Here is a tiny trained network, its code and every weight. The questions are about switching its units off for an input and a class, where a switched-off unit gives its printed mean instead of its output.

import numpy as np


def w(rows, s, z=0):
    codes = np.array(rows[::2]) - 128.0
    scale = np.full(codes.shape[1], s)
    scale[-1] = z or s
    return codes * scale


def f(y):
    return np.maximum(y, 0)


def log_softmax(a):
    a = a - a.max(-1, keepdims=True)
    return a - np.log(np.exp(a).sum(-1, keepdims=True))


def net(x, mask):
    res = np.array(x, float).reshape(1, 6) / 4 @ E
    y = f(res @ A[0][:, :-1].T + A[0][:, -1])
    res = res + np.where(mask, y, B[0][:, -1]) @ B[0][:, :-1]
    return log_softmax(res[-1] @ U[:, :-1].T + U[:, -1])


A, B = {}, {}
E = w([
[144,218,28,75,138,224,73],'x0',
[152,223,117,189,255,208,138],'x1',
[246,171,137,14,112,124,79],'x2',
[57,157,114,19,201,115,87],'x3',
[154,106,109,141,200,126,177],'x4',
[130,238,234,165,160,134,62],'x5',
],0.0065)
A[0] = w([
[169,205,162,116,104,144,48,167],'N0',
[200,170,117,151,102,138,104,221],'N1',
[99,52,164,60,106,82,170,139],'N2',
[145,181,102,149,173,97,169,145],'N3',
[128,140,138,130,162,139,126,173],'N4',
[104,65,107,97,155,66,130,184],'N5',
[158,117,122,56,140,146,138,176],'N6',
[112,142,100,4,142,152,162,97],'N7',
[161,164,179,111,118,127,122,168],'N8',
[115,48,91,121,143,196,146,254],'N9',
[111,190,90,168,70,191,143,241],'N10',
[110,107,153,100,47,87,169,156],'N11',
[216,103,144,167,113,132,193,195],'N12',
[80,99,167,89,193,178,152,134],'N13',
[105,137,147,235,108,83,139,131],'N14',
[65,183,117,70,92,173,132,191],'N15',
[118,115,97,151,120,162,111,135],'N16',
[111,180,104,237,159,127,160,81],'N17',
],0.011,0.0037)
B[0] = w([
[169,126,162,108,217,60,105,254],'N0',
[61,204,199,135,219,41,112,224],'N1',
[166,48,35,106,35,151,96,244],'N2',
[197,93,128,75,115,113,104,194],'N3',
[113,97,121,154,94,112,77,179],'N4',
[192,64,46,217,30,107,171,222],'N5',
[195,91,98,190,91,46,108,211],'N6',
[154,82,108,155,111,83,182,237],'N7',
[92,95,200,159,152,76,63,197],'N8',
[167,181,90,164,108,70,162,240],'N9',
[128,199,128,104,161,104,142,230],'N10',
[172,117,87,102,92,186,111,233],'N11',
[88,142,211,168,226,2,156,231],'N12',
[114,100,117,97,79,128,64,189],'N13',
[204,137,134,227,113,131,136,226],'N14',
[128,168,132,193,138,47,139,228],'N15',
[164,162,76,68,114,132,167,165],'N16',
[127,127,104,139,116,146,94,234],'N17',
],0.0075)
U = w([
[83,254,153,87,132,162,205,84],'0',
[129,82,205,62,149,193,39,3],'1',
[121,157,211,156,191,95,156,226],'2',
[165,39,107,147,14,154,116,142],'3',
],0.0087,0.0022)

Each question gives the input, the list of numbers given to net, and the class t.
The units are the neurons (one row each of A and B). Each row of codes is followed by its name. A weight is (code - 128) times the scale printed after its matrix; where a second scale follows, it is the last column's (A, B and U).
mask holds one flag per neuron, in row order. A switched-off neuron (its flag False) gives its mean, the last column of its row in B, instead of its output. The means were averaged over made-up inputs and are rounded, as every weight is.
A unit's drop is (log p(t) with every unit on - log p(t) with that unit switched off) / (log p(t) with every unit on - log p(t) with every unit switched off).
The circuit of an input: a set's keep is (log p(t) with only the set's units on - log p(t) with every unit switched off) / (log p(t) with every unit on - log p(t) with every unit switched off). Starting from the 12 units with the biggest drops (on a tie, the unit counted first), units are removed one at a time, each time the one whose removal leaves the highest keep (on an exact tie, the one counted first), for as long as the keep stays at least 0.8.
circuit, biggest first: the units of the circuit, biggest drop first
top k neurons: the k neurons with the biggest drops, biggest first
drop of u: that unit's drop, to one decimal
input [3,4,-1,-5,-6,0], class 0: circuit, biggest first -> N10, N6
input [-6,2,4,-4,-6,-1], class 2: top neuron -> N12
input [-4,-4,-4,-1,7,6], class 3: circuit, biggest first -> N1, N0
input [1,6,-8,0,4,-1], class 3: top 2 neurons -> N1, N17
input [7,-8,7,5,-2,3], class 2: circuit, biggest first -> N0, N15
input [-3,-3,0,5,-5,6], class 1: circuit, biggest first -> N12, N9, N7, N6
input [2,6,-1,1,7,-5], class 3: top 2 neurons -> N1, N0
input [-7,7,-3,4,0,-2], class 3: drop of N12 -> 0.1
input [-2,7,-4,7,7,-1], class 1: drop of N1 -> -0.1
input [4,2,-4,2,5,3], class 0: drop of N12 -> 0.2
